Below are the code and all the weights of a small trained network. Each question names an input and a class and asks about switching units off, where a switched-off unit gives its printed mean instead of its output.

import numpy as np


def w(rows, s, z=0):
    codes = np.array(rows[::2]) - 128.0
    scale = np.full(codes.shape[1], s)
    scale[-1] = z or s
    return codes * scale


def norm(h):
    return h / np.sqrt((h * h).mean(-1, keepdims=True) + 1e-5)


def f(y):
    return y / 2 * (1 + np.tanh(0.7978845608 * (y + 0.044715 * y**3)))


def log_softmax(a):
    a = a - a.max(-1, keepdims=True)
    return a - np.log(np.exp(a).sum(-1, keepdims=True))


def net(x, mask):
    res = np.array(x, float).reshape(1, 7) / 4 @ E
    u = 0
    for l in range(2):
        y = f(norm(res) @ A[l][:, :-1].T + A[l][:, -1])
        res = res + np.where(mask[u : u + 5], y, B[l][:, -1]) @ B[l][:, :-1]
        u += 5
    return log_softmax(norm(res)[-1] @ U[:, :-1].T + U[:, -1])


A, B = {}, {}
E = w([
[81,125,29,29],'x0',
[133,121,126,118],'x1',
[130,127,127,129],'x2',
[131,129,128,126],'x3',
[203,132,2,106],'x4',
[134,130,123,121],'x5',
[64,17,104,181],'x6',
],0.0088)
A[0] = w([
[220,173,90,167,93],'0.n0',
[203,166,118,163,1],'0.n1',
[176,9,54,200,95],'0.n2',
[87,189,99,82,162],'0.n3',
[175,90,187,91,155],'0.n4',
],0.013,0.0068)
B[0] = w([
[253,56,151,161,216],'0.n0',
[104,15,167,89,145],'0.n1',
[103,241,148,162,253],'0.n2',
[72,156,67,75,223],'0.n3',
[68,163,195,153,171],'0.n4',
],0.011,0.0056)
A[1] = w([
[51,137,81,188,74],'1.n0',
[194,51,139,143,5],'1.n1',
[174,69,107,147,41],'1.n2',
[4,67,78,146,3],'1.n3',
[154,185,23,146,68],'1.n4',
],0.012,0.0052)
B[1] = w([
[99,3,160,99,200],'1.n0',
[128,39,135,110,156],'1.n1',
[105,97,106,154,128],'1.n2',
[213,16,82,56,200],'1.n3',
[88,241,118,122,254],'1.n4',
],0.011,0.0035)
U = w([
[176,183,189,178,223],'0',
[198,4,100,85,254],'1',
[25,127,68,60,174],'2',
[171,178,66,63,57],'3',
[36,70,170,186,66],'4',
],0.014,0.0043)

Each question gives the input, the list of numbers given to net, and the class t.
The units are the neurons (one row each of A and B). Each row of codes is followed by its name. A weight is (code - 128) times the scale printed after its matrix; where a second scale follows, it is the last column's (A, B and U).
mask holds one flag per neuron, layer by layer. A switched-off neuron (its flag False) gives its mean, the last column of its row in B, instead of its output. The means were averaged over made-up inputs and are rounded, as every weight is.
A unit's drop is (log p(t) with every unit on - log p(t) with that unit switched off) / (log p(t) with every unit on - log p(t) with every unit switched off).
The circuit of an input: a set's keep is (log p(t) with only the set's units on - log p(t) with every unit switched off) / (log p(t) with every unit on - log p(t) with every unit switched off). Starting from all 10 units, units are removed one at a time, each time the one whose removal leaves the highest keep (on an exact tie, the one counted first), for as long as the keep stays at least 0.8.
units of the circuit, in order: the units of the circuit, biggest drop first
most important unit: the unit with the biggest drop
top k neurons: the k neurons with the biggest drops, biggest first
top k neurons in layer l: the k neurons of layer l with the biggest drops, biggest first
drop of u: that unit's drop, to one decimal
input [-4,8,-4,-7,6,-1,1], class 0: most important unit	0.n2
input [-3,-1,-5,2,8,5,-2], class 1: top 3 neurons	(0.n0, 0.n1, 1.n1)
input [1,-6,-8,6,-8,-6,3], class 1: units of the circuit, in order	(0.n2, 1.n3)
input [-6,-2,7,6,7,-8,0], class 1: top 2 neurons	(0.n0, 0.n1)
input [3,-4,2,8,-5,3,-6], class 2: top 3 neurons in layer 0	(0.n3, 0.n0, 0.n2)
input [-1,-1,-6,6,3,2,5], class 0: top 2 neurons in layer 0	(0.n2, 0.n3)
input [2,7,7,-2,-7,4,-6], class 2: top 2 neurons	(0.n0, 0.n3)
input [1,8,2,-1,-4,6,3], class 1: top 2 neurons	(1.n3, 0.n2)
input [2,-1,-7,-4,-1,5,7], class 1: top 4 neurons	(1.n3, 1.n0, 0.n4, 1.n4)
input [-6,8,-8,6,4,-4,8], class 0: top 3 neurons in layer 0	(0.n2, 0.n3, 0.n1)
input [1,-8,6,-7,-1,-3,7], class 1: top 2 neurons in layer 0	(0.n4, 0.n0)
input [2,8,-2,-7,-2,8,-7], class 2: top 2 neurons	(0.n3, 0.n0)
input [0,-3,-7,6,1,8,7], class 0: top 4 neurons	(0.n2, 0.n3, 0.n1, 1.n3)
input [1,-6,-6,3,-5,-7,8], class 1: units of the circuit, in order	(1.n3)
input [-3,8,1,8,7,-7,-1], class 1: top 2 neurons	(0.n0, 0.n1)
input [-2,-1,-8,-4,5,-7,-5], class 1: drop of 0.n0	0.0
input [-7,4,0,7,4,-4,-7], class 1: drop of 1.n1	0.1
input [-1,-5,-1,4,7,-6,2], class 0: drop of 0.n0	0.1
